Moves between objects:
j313 φ j444
j313 κ j234
j313 ψ j269
j313 ρ j430
j313 τ j197
j313 θ j680
j85 φ j394
j85 κ j180
j85 ψ j62
j85 ρ j625
j85 τ j52
j85 θ j318
j607 φ j442
j607 κ j252
j607 ψ j318
j607 ρ j554
j607 τ j338
j607 θ j62
j430 φ j60
j430 κ j521
j430 ψ j217
j430 ρ j313
j430 τ j115
j430 θ j404
j747 φ j109
j747 κ j942
j747 ψ j303
j747 ρ j700
j747 τ j404
j747 θ j115
j251 φ j52
j251 κ j269
j251 ψ j234
j251 τ j394
j998 φ j338
j998 κ j680
j998 τ j442
j998 θ j234
j608 φ j590
j608 κ j928
j608 ψ j625
j608 ρ j62
j608 τ j990
j608 θ j554
j700 φ j252
j700 κ j442
j700 ψ j980
j700 ρ j747
j700 τ j680
j700 θ j197
j234 φ j473
j234 κ j313
j234 ψ j251
j234 ρ j521
j234 τ j304
j234 θ j998
j52 φ j251
j52 κ j412
j52 ψ j473
j52 ρ j157
j52 τ j85
j52 θ j363
j404 φ j356
j404 ρ j680
j404 τ j747
j404 θ j430
j980 φ j198
j980 κ j531
j980 ψ j700
j980 ρ j303
j980 τ j834
j980 θ j54
j363 κ j971
j363 ψ j338
j363 τ j318
j363 θ j52
j554 φ j942
j554 κ j109
j554 ψ j282
j554 ρ j607
j554 τ j167
j554 θ j608
j217 φ j895
j217 ψ j430
j217 ρ j269
j217 τ j205
j945 φ j197
j945 κ j62
j945 ψ j180
j945 ρ j928
j945 τ j444
j945 θ j252
j184 φ j303
j184 κ j282
j184 ψ j109
j184 ρ j198
j184 τ j202
j184 θ j941
j252 φ j700
j252 κ j607
j252 ψ j198
j252 ρ j109
j252 τ j670
j252 θ j945
j202 ψ j356
j202 ρ j971
j202 τ j184
j202 θ j895
j60 φ j430
j60 κ j990
j60 ψ j895
j60 ρ j444
j60 τ j928
j60 θ j356
j303 φ j184
j303 ψ j747
j303 ρ j980
j303 θ j205
j304 φ j62
j304 κ j197
j304 ψ j394
j304 ρ j590
j304 τ j234
j304 θ j442
j680 φ j670
j680 κ j998
j680 ψ j834
j680 ρ j404
j680 τ j700
j680 θ j313
j157 κ j895
j157 ψ j990
j157 ρ j52
j157 τ j625
j531 φ j318
j531 κ j980
j531 ψ j442
j531 θ j394
j412 φ j269
j412 κ j52
j412 ψ j444
j412 ρ j895
j412 τ j180
j412 θ j971
j971 φ j834
j971 κ j363
j971 ψ j670
j971 ρ j202
j971 τ j198
j971 θ j412
j198 φ j980
j198 κ j318
j198 ψ j252
j198 ρ j184
j198 τ j971
j198 θ j180
j62 φ j304
j62 κ j945
j62 ψ j85
j62 ρ j608
j62 τ j473
j62 θ j607
j941 φ j205
j941 κ j625
j941 ψ j928
j941 ρ j180
j941 τ j895
j941 θ j184
j205 φ j941
j205 κ j71
j205 ψ j115
j205 ρ j54
j205 τ j217
j205 θ j303
j895 φ j217
j895 κ j157
j895 ψ j60
j895 ρ j412
j895 τ j941
j895 θ j202
j473 φ j234
j473 κ j444
j473 ψ j52
j473 ρ j990
j473 τ j62
j473 θ j338
j115 φ j928
j115 κ j590
j115 ψ j205
j115 ρ j197
j115 τ j430
j115 θ j747
j54 φ j180
j54 κ j394
j54 ψ j197
j54 ρ j205
j54 τ j269
j54 θ j980
j180 φ j54
j180 κ j85
j180 ψ j945
j180 ρ j941
j180 τ j412
j180 θ j198
j269 φ j412
j269 κ j251
j269 ψ j313
j269 ρ j217
j269 τ j54
j269 θ j834
j625 φ j71
j625 κ j941
j625 ψ j608
j625 ρ j85
j625 τ j157
j625 θ j282
j282 κ j184
j282 ψ j554
j282 ρ j318
j282 θ j625
j167 κ j356
j167 ρ j338
j167 τ j554
j167 θ j990
j442 φ j607
j442 κ j700
j442 ψ j531
j442 ρ j942
j442 τ j998
j442 θ j304
j109 φ j747
j109 κ j554
j109 ψ j184
j109 ρ j252
j109 τ j356
j109 θ j928
j990 φ j521
j990 κ j60
j990 ψ j157
j990 ρ j473
j990 τ j608
j990 θ j167
j197 φ j945
j197 κ j304
j197 ψ j54
j197 ρ j115
j197 τ j313
j197 θ j700
j521 φ j990
j521 κ j430
j521 ρ j234
j521 τ j590
j338 φ j998
j338 κ j670
j338 ψ j363
j338 ρ j167
j338 τ j607
j338 θ j473
j71 φ j625
j71 κ j205
j71 ψ j590
j71 ρ j394
j834 φ j971
j834 ψ j680
j834 τ j980
j834 θ j269
j928 φ j115
j928 κ j608
j928 ψ j941
j928 ρ j945
j928 τ j60
j928 θ j109
j318 φ j531
j318 κ j198
j318 ψ j607
j318 ρ j282
j318 τ j363
j318 θ j85
j356 φ j404
j356 κ j167
j356 ψ j202
j356 ρ j670
j356 τ j109
j356 θ j60
j394 φ j85
j394 κ j54
j394 ψ j304
j394 ρ j71
j394 τ j251
j394 θ j531
j444 φ j313
j444 κ j473
j444 ψ j412
j444 ρ j60
j444 τ j945
j444 θ j670
j670 φ j680
j670 κ j338
j670 ψ j971
j670 ρ j356
j670 τ j252
j670 θ j444
j942 φ j554
j942 κ j747
j942 ρ j442
j942 θ j590
j590 φ j608
j590 κ j115
j590 ψ j71
j590 ρ j304
j590 τ j521
j590 θ j942

The rows follow the links: the fewer symbols apart two objects are, the more alike their rows tend to be.

Each row is also shifted at random along 2 hidden directions that mean nothing.

Some objects, each with a row of numbers:
j313	[-1330,   -28,    53,   413,  -173,   106,   106,   226,    -2,   236,  -315,  -123,  -163,    54,   438,    19,  -245,    37,  -126,  -188,    -1,     3,   481,   -65,  -218,   371,    62,    25,   278,   102,   -36,   214,   -75,   318,   465,  -258,   455,  -131,    70,  -385,  -317,  -198,   135,  -232,  -248,   591]
j157	[ 590,   64,  127,  -73,   65, -124,  -40, -482,  231,  -48,  146,   82, -224,  293, -302,  -33,   38,  -18,  469,  -63, -304, -164,  -58,  312, -382,   74, -340, -206, -212, -104,  336,  423, -334,  -58, -543,  256,  -80,  498,  178,   11,   28,  226,  118, -527, -138, -327]
j941	[1418, -150,  103, -253,  134,  419, -235, -109,   12,  -27, -432,  -57,   99, -102,   10,  329, -364, -261,   74,  447,   17, -251, -195, -438, -311, -249,  164,  222,   99,  -22,  192,   49,  148,  221, -312, -380,   18,    5, -181,  304,  -26,  -45,  337, -338,  161, -598]
j356	[-179,  120,  487,  384, -102,  -42, -260,  250, -184,  399,  131,   61,  -38,  258,    9, -451,  266, -144, -207, -533,  -38,  428,  200,  169,  -53,  247, -228, -195, -494, -175,  125, -180, -239, -235,  135,  165, -128,  -46, -246, -210,   66,   73, -710,   93, -196, -390]
j60	[ 589,  156,  186, -110,  -99, -180,   56,  123,  264,  -75, -174,   83, -159,  445,  154, -337,  113, -201, -113, -243, -413,  -30,  468, -174, -278,  252, -569, -148, -239,  -62,  561, -409, -585,  -35, -305,  329,  177,   31,   44, -135, -147,  115, -157,  -38, -335, -411]
j945	[1142,   49,  -61,   29,  -77,  263,  224,  599,  173, -100, -708,  -49,  -18,   -3,  344,  256,  -43,  -65,  -91,   14,  220,   30,  225, -741,  -57, -102,  271,  488,  -23,  151,  336, -154,  -60,  145,   39,  -27,  -92, -332,  382,  -18,  114,   24,  381,  138, -185, -241]
j217	[-364,  189,   12,  228,   10,   69, -329, -312,   39,   96,   39,  -87,    9,   57,  -55, -369, -272,  -87,  228,  340, -106, -143,  277,  -94, -327,  375,   -1,  170,  -63, -120,  231,  132, -222,  206,  194, -165,  293,   55, -400,   99, -151,    5,  143, -607, -103,    6]
j430	[-804,  294,   83,   91, -387,  -61,   53,   98,  104,    4,   28,  126, -288,  158,  254, -309,   18, -209,  -61,   42,  -58,  111,  457, -163, -289,  511,   30,  -95,   45, -296,  316,  -17, -405,  -97,  151,   10,  476, -122,  -38, -180, -125,    8,  430, -219, -269,   14]
j318	[ 183, -341, -311, -126,  268,   80, -110, -163, -114,  152,  152, -117,  274, -286, -348,  180,  128,  271,  320,  -14,  138, -105, -465,  290,  552, -373, -172,  -94,  -16,   73, -196,  -50,  247, -116, -100,  -47, -414, -102,  -16,  358,  135,  165, -157,  152,  291,   -9]
j52	[ 544,  -43, -170,  234,   73,  236, -130, -374,  110, -128, -407, -276, -133,   27,  -87,  172, -299,  321,  808, -303, -201, -180,  104,   25,   20,   18, -122, -113,  134,  414,  134,  533,  260,  336, -298, -193,  197,  347, -204,   60, -120,  -42,  -81, -130,  207,  316]
j521	[1209,  396,  -35, -214, -331, -420,  143, -276,  194, -849,  -82,  130,  -35,  -13,  -18, -279,   40,   68,  493,   53, -149,  -46,  302,  -72, -297,  193,   61,  109,  225,   68,  106,  -22, -499, -100,    5,  554,  381, -135,   56, -112,  115,  285,  652, -197, -181,  115]
j942	[-799, -137,  -63,  111, -184, -195,  246,  201, -206,  -66,  546,  168,  166, -229,  -12, -330,  212, -202, -191,  114,   27,  458, -213,  435,  231,  125,  179, -175, -115,  -59, -392, -280,   38, -467,   -3,  119,  -88, -108,  104, -103,  384,  164, -192,  301, -100,  -68]
j85	[ -44,  -71, -319, -132,  182,  462,  127, -187,  -37,  180,   71, -219, -116,   89, -373,  495, -277,  121,  395,   50,   -9, -336, -250, -122,  219, -270,   55,  147,  126,  122, -143,  196,  266,   49, -534, -275, -311,  406,  204,  -23,  -15,  229,  186, -300,  230,  -20]
j167	[ 600, -175,   55,  279,    5, -224,    7,  -91, -251, -103,  130, -506,   30, -162,  -19, -300, -196,  228,  173, -575,   16,  447,  241,  351,   63,  395,  227, -137,  137,   31, -305,  -19, -186, -193,   66,  -48,  426, -258, -316,  -91,   62,   17, -257,  136,  -33,   21]
j531	[-883, -294, -382, -130,  304,   -9,  -75, -154, -121,  110,  266, -193,  158, -322, -298,  156,  -64,  157,  102,  261,  241,   58, -252,  447,  253,  -57,   93,  -88,  113, -177, -492,  151,  251,  111,  -76,   74, -228,  223,  -30,  307,  128,  -85,  126,  -30,  258,  376]
j747	[ 588,  -10,   43, -333,  -80,  -42, -167,  223, -328, -286,  247,  343,  236, -176,  177, -180,   74, -370, -423,  305,  146,  390,  -70, -169,  179,  -88,  302,  242,   67, -336, -135, -514,  -95, -145,  165,   79,  178, -567, -274,  422,  383, -124,   40,  215,  -34,   -9]
j404	[ 372,  153,   79,  210,  -17, -349, -273,  -45, -454,   84,  -61, -311,  177, -516,   86, -300, -189,  149, -119,  230,  299,  619,  284,    3,    8,  604,  375,  227,  341,  -53, -347, -172, -203, -100,  629, -268,  744, -374, -503, -107,  206, -247,  251,   34,   37,  231]
j928	[ 653,  105,  328, -158, -243,   13,  237,  266,  257, -191,   89,  283,   70,  316,  400, -251,  314, -259, -455,   76, -235, -231,  138, -451, -301, -314,   41,  -13, -202,   23,  493, -366, -236, -189, -375,  275, -238,  -21,  352, -267,  -23,  229, -138, -132, -217, -693]
j202	[ 376,  129,  -45,   93,  125, -152, -526, -254,  -88,  231,  171,    7,  285,  214, -156, -215,  111,   -5, -201,  188, -210,  120,  222,  133,  -25,  430, -302, -106, -225, -183,   91,    3, -248,  135,  -27,   -1, -131,   53, -455,  -26,  -71,  -36, -626, -210,  202,  -71]
j971	[   0,   37,  -20,  344,  183,   82, -513, -119, -177,  557, -273, -104,   39, -259, -302,  223, -451,  247,   32, -166,  -99,  -33,   35,  279,   18,  214,  -68,   28,   75,  -77, -264,   20,  338,  403,  258, -338,   -9,  -93, -498,   89,   71, -412, -587,   92,  252,  293]
j304	[ 646, -154, -478, -184, -175,  148,  318,  308, -183, -581, -266, -209,  -21, -268,  129,  230, -333,  -39,  410,  362,  452,  134,  104, -237,  125,   40,  436,  325,  742,  341, -187,   62,   68,  112,  171, -170,  288, -353,  -73,   -5,  375, -114, 1196,  338,   94,  201]

Start here and follow the symbols in turn, left to right. Where do you end up?
Answer with the object's name.
[   1, -346,   72,  108,   30, -225,  225,  425, -122,  224,   68,  -55,  169, -227, -164,  279,  171,   78,  -55,  -96,  162,  268,  -58,  317,  170, -213,  233,  -29,  126,  237, -308, -338,   83, -436,  -93,   61, -271,  -48,  293,  -71,  492,  205, -200,  532,   62,   38]
φ ρ κ φ => j109
[ 485,  115,  176,  -46, -345,  -59,  170,  273,  493, -463, -296,  173, -358,  309,  125, -165,  304,  123,  229, -531, -229, -309,  431,   30, -118, -274, -268, -276, -197,  292,  268, -142,  -38,  -75,   14,  461, -119,  145,  470, -479, -138,  245, -364,  204, -190,  136]
κ ρ ψ => j895
[-2152,   -12,   164,   591,  -131,  -204,   -63,   287,  -205,   599,   183,   151,  -121,  -160,   -60,  -203,    21,    10,  -351,  -464,    15,   230,   294,   451,   -68,   367,  -113,   -45,  -109,    86,  -190,    86,    46,   -82,   594,  -163,    70,  -219,  -286,  -299,  -155,  -175,  -728,   134,  -117,   690]
θ κ τ θ => j442
[ 790,   99, -114,  201,   21,  317, -215, -279,  277,  120, -567,  -48, -103,  -82,  204,  265, -454, -102,  317,   16, -117, -485,  205, -425, -382, -133, -149, -160,  249,  140,  119,  399,  227,  569, -128, -104,  188,   15, -115,   39, -481, -429,   -9, -133,   65,  197]
φ τ κ => j394
[-1448,    30,   110,   -59,    84,   462,   -33,  -415,   -90,   343,   191,    15,   101,   231,   180,    63,    -8,  -416,   -99,   478,   -85,   -73,  -322,  -187,  -325,    -2,    10,   112,    86,  -228,    19,    23,   124,   122,  -287,  -247,   -49,   101,  -153,   396,  -238,  -326,   188,  -391,   143,  -230]
κ ψ τ => j521
[1493,  -26,  190,   50, -245,  163,    1,  249,  348, -286, -671,   81, -285,   57,  326,  116,  -23,  153,   67, -188,   60, -212,  605, -630, -240,  -22,  -60,  138,   11,  330,  404,  -58, -239,  236,  279,  120,  112, -339,  -18, -186, -136, -268,  171,  315,  -41,  140]
ρ φ θ => j404
[ -54, -230,   67,  116,  179,  142,  120,  583,    7,  228, -108,  -83,  173,  -92,  -92,   90,   61,  -63, -563, -120,  204,  246,  -19, -305,  391, -206,   -8,  -71,  -38, -109, -164, -225,  365,  -63,  275, -198, -354, -282,    2, -151,  138,  197, -227,  308, -185,  -40]
ψ φ => j980
[ -32,   63,  330, -109,   13, -100,   55,  346,   -5,  -28,  194,  106,  248,  328,   48, -283,  497, -155, -424, -236,   61,  333, -278,  -86,  161, -188,  285,   99,  -72, -261,    5, -391,   24, -330,   99,   23, -238, -239,   38,   34,  223, -107, -481,  177,   49, -614]
τ τ => j109
[ 750, -187,   98, -244,   95,  170,  302,  113, -174, -322, -113, -244, -289, -256,   53,  179, -186, -224,  102,   55,  302,  165,   -6, -101, -185, -259,  604,  193,  575,  222, -371,   -9, -236, -184, -251, -204,  294,  -93,  341, -191,  148,   44,  683,  364, -120, -596]
ψ τ => j157
[  73,  135, -304, -289,  120,  207, -110,  -25,   89,   33, -276,  209,  149, -256,  -36,  256,  -38,  -52, -123,  611,  257, -209, -146, -564,  -69, -183,   19,  379,   58, -361,   59,  275,  291,  519,   -4,   -1,  102, -172,  -71,  411, -159, -256,  458, -267,  184,   72]
θ κ ψ => j442
[-627,  -76, -263,  -25, -133,   33,  631,  449,   61,   83, -128,  149, -345,   76,  -60,  170,  -76,   24,  148, -170, -164,  -57,  -63, -225,   88, -289,  209, -123,  152,  378,  -29,   17,  -92, -241, -113,   50, -441,   68,  607, -430,   71,  587,  249,  196, -123, -237]
ψ ρ κ => j941
[ -99, -285, -206,  424,  121,  -57, -218, -230, -296,  304,  -50, -255,  -46, -513, -498,  123, -271,  249,  352, -119,   28,  -85, -124,  609,   -9,   28, -106, -129,   58,  240, -497,  375,  285,  337, -155, -512, -115,  264, -606,   23,   13, -168, -268,  -28,  401,  377]
ψ ρ θ θ => j167
[ 204,  179, -195,  120,    6,   24, -259, -242,  169,   16, -421,  135,   63, -122,   98,   18, -277,  110,  132,  184,   49, -258,  294, -292, -336,   17,   11,  144,  133,  -60,   78,  379,  179,  414,   22, -430,  425,  -13, -378,   89, -283, -544,  418, -283,   61,  473]
ρ ρ φ ρ => j895
[ 174, -218,  114,  141,  305,  209, -151,  -55, -216,  492, -205, -159,  369, -283, -195,  428,  -68, -114, -162,  238,  156,  283, -331,   33,  318, -191,   18,  131,  -49,   55, -255,  -28,  433,  131,  104, -515, -235,  -35, -163,  249,  -93, -375, -415,   39,  261,    3]
φ θ => j54
[ -45,  111, -156, -196,  133,   58, -241,  -95, -190,  209,   -5,   -8,  480, -323, -125,  136,   88,  205, -330,  574,  147, -103, -120, -130,  408, -411,  -91,  347, -104, -312, -273,  -11,  280,  247,  153, -358,   18, -238, -248,  456,  -54, -257,   54, -131,  401,  331]
θ θ θ κ => j394
